How the objects are linked:
q752 j q185
q752 x q584
q752 q q393
q752 i q549
q752 c q800
q752 b q995
q982 q q258
q982 c q38
q982 b q824
q835 q q832
q835 i q878
q835 c q584
q835 b q258
q726 j q980
q726 x q471
q726 i q715
q726 c q626
q726 b q926
q200 j q714
q200 x q208
q200 q q504
q200 c q196
q200 b q549
q681 j q459
q681 x q293
q681 i q209
q681 b q678
q503 j q234
q503 x q832
q503 i q185
q503 c q393
q503 b q810
q209 j q129
q209 x q941
q209 q q681
q209 i q246
q209 b q539
q293 j q478
q293 x q314
q293 i q941
q293 c q934
q293 b q459
q166 j q196
q166 x q363
q166 q q931
q166 c q668
q166 b q410
q504 j q584
q504 x q715
q504 q q618
q504 i q200
q504 c q285
q504 b q752
q776 j q552
q776 x q602
q776 i q563
q776 c q678
q776 b q947
q616 j q195
q616 x q139
q616 q q129
q616 c q246
q616 b q815
q678 j q776
q678 x q459
q678 i q539
q678 b q677
q410 j q139
q410 x q196
q410 q q941
q410 c q566
q410 b q616
q447 j q995
q447 x q752
q447 q q602
q447 i q195
q447 c q129
q447 b q115
q618 j q926
q618 x q726
q618 i q504
q618 c q314
q618 b q393
q602 j q930
q602 x q393
q602 i q447
q602 c q459
q602 b q552
q471 i q608
q471 c q810
q471 b q980
q552 j q626
q552 x q930
q552 i q115
q552 c q776
q552 b q314
q478 j q393
q478 x q618
q478 i q800
q478 c q293
q478 b q602
q815 j q363
q815 x q195
q815 q q563
q815 c q75
q815 b q166
q314 j q618
q314 x q626
q314 i q285
q314 c q947
q314 b q478
q459 j q602
q459 x q478
q459 i q129
q459 c q681
q459 b q776
q285 j q504
q285 x q416
q285 q q314
q285 i q196
q285 c q931
q285 b q800
q563 j q115
q563 x q447
q563 q q776
q563 i q815
q563 c q539
q563 b q931
q715 j q948
q715 x q608
q715 q q726
q715 i q208
q715 c q416
q715 b q584
q208 j q443
q208 x q824
q208 q q715
q208 c q838
q208 b q714
q934 j q293
q934 x q947
q934 i q693
q934 b q681
q824 q q608
q824 c q983
q824 b q443
q539 j q563
q539 x q129
q539 q q678
q539 i q75
q539 b q394
q931 j q285
q931 x q115
q931 q q947
q931 i q166
q931 c q394
q931 b q941
q115 j q416
q115 x q995
q115 q q552
q115 i q363
q115 c q563
q115 b q285
q549 j q38
q549 x q714
q549 q q752
q549 c q139
q549 b q783
q363 j q838
q363 x q783
q363 q q115
q363 c q815
q363 b q196
q443 q q948
q443 c q208
q443 b q878
q246 j q616
q246 x q410
q246 q q209
q246 b q75
q783 j q983
q783 x q38
q783 q q995
q783 c q195
q783 b q838
q139 j q549
q139 x q200
q139 q q800
q139 c q410
q139 b q195
q947 j q314
q947 x q552
q947 i q931
q947 c q677
q947 b q293
q185 j q258
q185 x q835
q185 q q503
q185 i q38
q185 c q752
q185 b q455
q394 j q931
q394 x q563
q394 q q677
q394 i q668
q394 b q693
q941 j q800
q941 x q285
q941 q q293
q941 i q410
q941 c q693
q941 b q129
q832 i q835
q832 c q926
q832 b q234
q416 j q715
q416 x q455
q416 q q626
q416 i q838
q416 c q115
q416 b q504
q668 j q166
q668 x q815
q668 q q394
q668 b q566
q930 j q810
q930 x q503
q930 i q995
q930 c q602
q930 b q626
q948 q q980
q948 i q443
q948 c q715
q948 b q835
q75 j q815
q75 x q616
q75 q q539
q75 b q668
q926 j q832
q926 x q980
q926 i q584
q926 c q618
q926 b q503
q455 j q608
q455 x q258
q455 q q810
q455 i q983
q455 c q995
q455 b q715
q195 j q783
q195 x q549
q195 q q447
q195 c q616
q195 b q363
q608 q q471
q608 i q824
q608 c q455
q608 b q948
q393 j q503
q393 x q926
q393 i q752
q393 c q478
q393 b q930
q995 j q455
q995 x q185
q995 q q930
q995 i q783
q995 c q447
q995 b q416
q983 j q824
q983 x q982
q983 q q455
q983 c q783
q983 b q208
q800 j q752
q800 x q504
q800 q q478
q800 i q139
q800 c q941
q800 b q447
q810 j q471
q810 x q234
q810 i q455
q810 c q930
q810 b q726
q980 i q948
q980 c q726
q980 b q832
q584 j q835
q584 x q948
q584 q q926
q584 i q714
q584 c q504
q584 b q185
q566 j q410
q566 x q166
q566 q q693
q566 b q246
q677 j q947
q677 x q776
q677 i q394
q677 b q934
q693 j q941
q693 x q931
q693 q q934
q693 i q566
q693 b q209
q196 j q200
q196 x q838
q196 q q285
q196 c q166
q196 b q139
q626 j q726
q626 x q810
q626 i q416
q626 c q552
q626 b q618
q38 j q982
q38 x q878
q38 q q185
q38 c q549
q38 b q983
q838 j q208
q838 x q983
q838 q q416
q838 c q363
q838 b q200
q878 q q835
q878 c q714
q878 b q982
q714 j q878
q714 x q443
q714 q q584
q714 c q200
q714 b q38
q234 i q258
q234 c q503
q234 b q471
q258 q q234
q258 i q982
q258 c q185
q258 b q608
q129 j q447
q129 x q800
q129 q q459
q129 i q616
q129 c q209
q129 b q563

The rows follow the links: the fewer symbols apart two objects are, the more alike their rows tend to be.

Some objects and rows for them; each showing differs a little:
q552: -50 36 67 41 -7 -85 -43 37 46 78 43 -11 -50 0 -25 121 -40 48 2 4 -5 -64 -37 112 17 23 -16 43 -26 -20 -74 -71 -55 -19 -27 23 50 28 59 44 -41 15 8 58 11 54 59 11 -19 29 -32 -35 -14 -49 -47 -7 -21 -26 -46 11 -5
q285: -12 -39 31 -77 -20 -20 -30 -10 -28 42 -3 3 -33 24 -39 6 34 82 -8 36 -22 52 52 0 -124 -21 -41 40 35 34 -17 28 -23 31 81 -82 54 -14 -14 -78 -18 55 52 -12 -4 6 84 25 -28 -118 -41 8 -3 -7 -30 69 -15 -13 -24 34 84
q416: 11 76 43 54 -51 18 -58 -6 28 55 33 -20 -16 -4 -3 100 -32 62 14 58 -6 16 -11 88 13 -46 83 14 37 -73 -71 37 -28 -41 58 34 47 -12 15 -25 -14 0 -26 88 -61 29 66 79 -33 18 -37 0 30 -80 17 -23 -20 -16 -34 -55 70
q835: 65 84 40 -39 -24 25 23 -2 -10 102 -22 26 18 26 -55 1 7 97 -27 52 15 45 15 -118 -52 -36 -48 17 127 -28 -8 84 10 -10 23 -107 19 -25 9 -74 -1 -25 40 15 -42 -69 9 -4 -37 -14 0 13 14 7 15 28 1 -35 4 -1 64
q616: -42 -48 -60 53 51 50 -8 -15 -22 -123 7 -17 -9 -10 46 -26 26 -98 39 -19 -9 46 38 47 75 6 118 -1 -92 -5 27 -17 32 9 15 94 -2 -24 -43 30 -9 -25 -64 -29 15 42 -17 38 64 -9 9 17 -17 7 25 -27 0 63 1 -21 -46
q618: -29 7 66 -58 -29 -87 -2 -5 13 119 -38 22 -39 -11 -60 49 12 82 -47 3 -5 -33 -41 -40 -78 11 -128 28 27 33 -54 -25 -34 -18 -18 -94 14 13 35 -35 -25 28 65 15 51 -23 37 -48 -46 -23 -14 -20 -41 24 -63 68 10 -39 -12 31 29
q982: 62 -13 -39 -9 -9 77 53 -50 -22 -30 -73 13 37 3 63 -86 34 -37 3 -2 29 26 -5 -135 -17 -27 -17 -47 41 -29 78 69 55 -20 -9 -28 -53 -9 -29 -57 26 -54 -8 -30 -4 -65 -89 -27 -12 22 32 50 -22 44 80 -24 5 13 76 -47 -19
q815: -43 15 22 67 35 29 -32 -4 -28 -59 3 6 -52 48 46 39 21 -11 67 23 -20 44 72 85 6 2 117 27 -27 -57 -1 3 -2 -4 66 61 79 -32 -37 -17 -46 -73 -40 31 -16 87 44 79 21 -52 -25 36 -30 -22 19 -43 -64 50 -2 -5 -10
q394: 0 4 42 -78 44 -25 -23 56 -54 -11 46 22 -21 75 -47 -34 25 69 30 15 -3 35 113 17 -95 4 -38 57 29 55 17 4 -7 89 52 -73 84 10 -25 -12 -8 17 47 -36 -16 36 67 24 13 -118 -23 5 21 12 -49 19 -46 -10 -35 81 9
q200: -32 -26 11 -5 -8 33 -7 -64 -52 5 -78 18 -28 26 36 11 77 21 16 21 -12 83 46 -78 -81 -33 6 14 42 -41 20 54 25 -33 84 -70 42 -53 -35 -114 -64 -60 9 -16 33 0 25 30 -22 -85 -19 59 -76 19 24 25 -32 46 42 -12 39
q363: -37 14 14 73 9 35 -31 -26 -30 -33 -23 1 -48 18 53 57 30 -7 56 22 -16 38 39 64 4 -22 113 31 -16 -76 -17 19 3 -29 70 41 73 -41 -30 -54 -71 -61 -55 36 3 75 51 91 6 -29 -21 49 -49 -33 34 -50 -61 54 9 -31 9
q838: -34 38 20 86 -13 39 -20 -35 -7 -2 -28 3 -28 -2 60 67 23 4 44 35 0 50 14 30 17 -28 119 24 5 -105 -20 32 3 -50 66 34 41 -42 -24 -60 -54 -86 -53 53 -11 41 29 77 -11 3 -22 50 -56 -40 52 -45 -53 49 23 -65 12
q447: 10 -45 -57 30 -18 28 -28 13 37 -72 64 -46 32 -66 -23 -1 -10 -62 -22 -15 -21 21 -33 86 101 -1 93 -36 -80 27 -23 -11 1 -4 11 112 -57 -3 -11 73 49 69 -50 -14 -20 -27 4 9 41 46 14 -42 71 -25 -2 8 41 2 -38 -41 28
q471: 33 69 -2 37 -18 -14 27 15 67 54 16 -5 38 -54 -46 24 -52 -13 -48 -16 10 -49 -86 -35 131 31 -14 -33 2 -15 -27 -19 3 -49 -84 33 -82 20 52 72 26 -6 2 12 0 -78 -63 -48 13 125 30 -52 26 18 -17 -22 58 -20 -8 -17 -48
q115: -8 33 36 51 -12 1 -64 15 14 16 60 -24 -35 18 1 93 -24 58 23 41 -21 15 17 131 -2 -24 83 30 7 -44 -55 5 -45 -4 55 46 60 -19 3 -2 -19 22 -27 61 -46 61 91 88 -5 -9 -53 -1 31 -82 2 -29 -39 -9 -45 -22 60
q677: -35 0 54 -63 58 -83 2 52 -20 33 29 36 -26 57 -61 -6 0 62 -3 -17 -3 -39 52 32 -57 46 -108 66 1 54 -17 -65 -36 62 -21 -76 58 25 24 28 -20 13 56 -24 33 41 41 -31 13 -72 -6 -25 -4 23 -85 29 -28 -19 -32 112 -23
q234: 42 7 -3 -48 -34 -28 48 -11 29 64 -32 21 34 -13 -24 -49 -30 -3 -44 -24 22 -65 -80 -96 -12 7 -124 -34 40 25 19 -2 8 -6 -91 -42 -59 35 45 27 44 25 36 0 11 -80 -75 -84 -28 67 29 -25 21 36 -5 17 44 -52 42 12 -18
q504: 11 -1 32 -64 -41 1 -24 -24 -21 68 -30 12 -11 4 -42 16 31 86 -32 47 -11 55 28 -50 -106 -33 -50 20 74 11 -23 68 -1 -3 85 -93 37 -21 -5 -96 -10 34 55 -3 -7 -32 72 22 -46 -76 -25 5 -7 -14 -11 64 -7 -16 -13 -7 100
q668: -39 -19 17 -21 70 15 -5 2 -73 -62 -4 37 -34 76 24 -38 52 7 56 6 1 53 117 -10 -77 6 17 60 3 4 37 -1 18 47 68 -53 77 -22 -50 -41 -44 -54 23 -34 16 55 42 27 29 -124 -9 52 -41 29 -8 0 -45 47 2 67 -26
q934: -18 -74 -7 -60 40 -68 26 48 -5 -30 30 8 20 21 -34 -68 -19 -25 -12 -58 9 -75 6 25 -40 35 -103 -5 -51 91 31 -76 -13 67 -71 -20 -14 52 3 83 45 67 27 -37 37 18 -31 -62 16 -39 22 -26 21 37 -46 9 6 -23 -18 84 -62
q678: -31 48 68 24 54 -76 -32 77 16 26 76 6 -43 47 -52 61 -42 34 36 -4 1 -65 33 130 25 42 -17 60 -18 6 -44 -82 -47 47 -36 13 65 27 25 62 -18 -7 19 30 -6 73 37 21 26 -3 -11 -31 17 -22 -67 -42 -32 -21 -48 72 -57
q681: -29 -2 -12 5 47 -48 3 62 33 -34 83 -10 12 -10 -53 -1 -37 -41 -4 -46 -10 -58 2 91 85 58 -3 12 -81 56 -12 -94 -20 48 -73 70 -26 33 18 127 26 39 6 -20 13 23 -27 -31 46 31 16 -53 38 10 -54 -9 29 -16 -48 55 -82

Each walk starts at a row. The symbols on each line, taken left to right, move it on to the next object.
Each answer is a row, close to the row of the object it stands for.
81 -55 -47 -72 -56 32 37 -44 9 2 -32 -3 63 -31 16 -84 0 1 -48 0 18 -1 -60 -86 -44 -36 -67 -69 41 47 39 62 37 -14 -33 -23 -90 14 12 -23 66 48 14 -29 -28 -84 -56 -53 -41 28 16 1 47 -11 55 35 43 -45 35 -36 44
c q b -> -21 5 -22 23 -19 -47 1 12 76 30 20 -31 18 -76 -36 44 -43 -42 -52 -25 -12 -60 -99 34 97 23 -21 -31 -65 18 -50 -55 -18 -44 -62 63 -71 24 49 77 28 47 -8 12 23 -29 -27 -35 18 117 12 -65 13 -1 -46 7 57 -15 -27 -21 -19
c x -> 9 -78 -21 -58 -31 -56 23 -2 23 34 -21 -6 31 -39 -13 -34 -7 -18 -54 -46 11 -79 -90 -38 -37 6 -134 -52 -23 70 4 -43 -10 -5 -75 -30 -75 57 33 36 51 76 32 -28 44 -41 -38 -90 -46 35 11 -40 7 29 -15 40 34 -36 23 7 -1
-13 -15 -61 68 -1 70 2 -50 9 -75 -32 -8 9 -58 60 5 23 -98 10 -4 -14 49 -15 -5 88 -18 119 -30 -62 -51 24 15 49 -53 17 84 -49 -33 -26 -11 -4 -46 -58 -2 19 -16 -35 27 40 50 20 29 -16 0 56 -28 11 59 30 -80 -7
c x q c -> 21 -135 -67 -85 -25 -2 11 -17 -6 -59 -10 -24 48 1 19 -110 13 -40 -34 -32 5 -7 -19 -8 -82 -19 -72 -52 -19 91 48 8 10 32 -3 -1 -58 29 -20 18 71 119 10 -62 -9 -27 -5 -46 -22 -45 -7 3 57 13 20 56 22 -23 4 -1 47
i c b j -> -38 -40 -63 71 15 62 -14 -32 -13 -107 -9 -21 1 -44 69 -1 32 -107 28 -15 -24 49 8 38 79 -5 128 -11 -79 -20 17 2 29 -27 32 104 -27 -32 -42 17 -14 -23 -72 -15 22 22 -20 35 46 11 17 23 -29 8 31 -29 8 67 9 -53 -27
-4 22 12 1 -16 42 14 -59 -43 32 -84 25 -14 20 41 5 65 23 14 45 4 76 24 -110 -64 -31 9 13 78 -55 23 74 31 -45 73 -75 38 -42 -15 -112 -53 -78 -1 1 12 -25 -3 15 -28 -52 -11 60 -66 25 34 24 -22 25 48 -20 39
j c b -> 32 -64 -55 -1 -19 66 47 -63 -26 -36 -92 15 26 -7 78 -83 47 -59 -5 0 16 25 -32 -115 -31 -32 -9 -51 17 -10 75 65 51 -37 8 -13 -60 -11 -34 -57 16 -34 -28 -33 9 -40 -72 -21 -23 -6 18 54 -29 40 79 0 9 19 74 -47 0
c b q -> 33 -2 -59 39 -46 44 -22 -10 43 -40 37 -46 48 -88 -13 6 -25 -54 -44 6 -12 23 -58 39 120 -19 88 -55 -51 9 -19 17 9 -27 4 107 -83 -10 9 49 45 68 -42 1 -27 -53 -12 5 12 83 9 -41 66 -35 16 -5 57 -3 -31 -81 42
52 -97 -61 -71 -47 17 26 -44 5 -24 -31 -23 48 -20 25 -96 -1 -10 -34 -19 7 2 -51 -54 -85 -40 -76 -74 18 66 37 44 18 4 -10 -19 -91 21 0 -3 70 94 7 -42 -14 -59 -24 -47 -42 -8 1 -7 41 -3 46 54 40 -31 25 -30 70
i c x x -> -3 67 27 87 -10 58 -12 -37 -7 16 -42 9 -28 6 65 71 8 15 38 52 4 34 7 -12 31 -31 100 14 48 -114 -13 55 12 -64 44 24 39 -39 -11 -70 -56 -100 -42 53 -33 22 0 67 -6 18 -17 49 -34 -39 57 -51 -42 39 33 -66 13
q x b c -> 45 99 45 49 -50 30 -39 -3 34 77 25 -9 -4 -5 -14 94 -32 72 4 58 -4 21 -25 34 37 -30 72 5 72 -76 -60 47 -13 -52 34 29 28 -20 24 -36 -20 -24 -14 85 -72 -12 42 69 -39 53 -26 2 29 -76 35 -40 -27 -27 -20 -63 64
-6 -28 19 -77 15 -16 -31 25 -49 -6 14 7 -25 45 -41 -9 30 76 13 16 -8 43 84 21 -116 -9 -47 44 25 56 -6 12 -17 58 73 -76 81 -3 -16 -37 -14 51 48 -29 5 26 87 22 -3 -132 -33 6 10 -3 -40 45 -21 -7 -34 73 52
j q -> -52 -23 56 -58 0 -91 -6 20 -2 89 -21 14 -39 10 -54 51 11 82 -36 -7 -6 -48 -9 3 -80 23 -123 46 10 52 -40 -48 -31 11 -6 -95 43 27 32 -14 -32 39 65 -4 58 11 56 -26 -35 -48 -4 -29 -26 14 -72 64 -5 -32 -23 59 10
x b x -> -9 98 69 48 -34 -50 -8 6 53 124 2 3 -19 -25 -40 125 -67 58 -13 19 6 -65 -67 27 45 9 -19 10 38 -52 -82 -20 -38 -62 -50 -1 27 16 46 17 -31 -19 2 82 -23 -2 9 10 -35 86 -10 -32 -5 -44 -30 -20 2 -38 -13 -11 4
85 -1 -29 -48 -31 40 52 -10 9 13 -21 1 70 -2 5 -86 -17 7 -37 -5 27 0 -43 -116 -16 -37 -68 -71 70 12 54 70 31 -2 -40 -37 -81 9 9 -15 53 34 23 -29 -40 -90 -63 -55 -45 47 20 -5 47 15 48 7 32 -36 32 -30 22
i c b -> 0 24 -62 83 -14 81 13 -52 3 -38 -36 -18 21 -42 58 -2 22 -80 -7 8 -9 45 -22 -45 108 -20 103 -37 -26 -57 22 29 42 -51 -4 76 -54 -37 -19 -5 2 -69 -68 1 1 -39 -53 11 26 81 24 22 -22 11 51 -30 21 61 31 -70 -8
x b -> 29 58 -40 70 -10 88 20 -40 4 -36 -19 -4 24 -35 33 -12 6 -67 6 4 14 45 -10 -68 107 -16 92 -36 2 -67 29 43 58 -51 -8 55 -51 -42 -12 -14 -9 -70 -57 5 -22 -53 -66 7 24 91 26 19 -10 20 57 -46 19 42 27 -61 -36
-28 62 69 50 -33 -75 -22 24 59 115 12 -6 -41 -16 -37 128 -47 58 -8 27 -15 -71 -66 81 22 21 -14 22 5 -39 -89 -52 -51 -57 -33 18 32 20 64 30 -38 -3 16 76 1 27 33 11 -29 64 -17 -44 -9 -52 -39 -3 -3 -35 -27 -9 10
j b j -> 13 87 65 -42 -18 -43 15 7 17 136 -27 27 -4 7 -73 27 -8 80 -52 18 13 -33 -30 -94 -34 15 -122 12 89 -18 -27 14 -21 -20 -51 -105 -8 13 39 -30 -9 -17 64 11 13 -65 -14 -48 -46 24 5 -17 -14 29 -33 38 12 -40 10 24 2
b b b -> 26 132 64 48 -25 -26 2 24 51 124 13 18 -13 -11 -48 100 -70 68 -2 24 20 -50 -61 0 65 1 -17 7 70 -69 -57 -14 -30 -54 -64 -4 10 10 54 14 -22 -57 15 81 -25 -16 -5 -6 -31 91 6 -31 5 -24 -19 -36 2 -36 -5 -12 -16
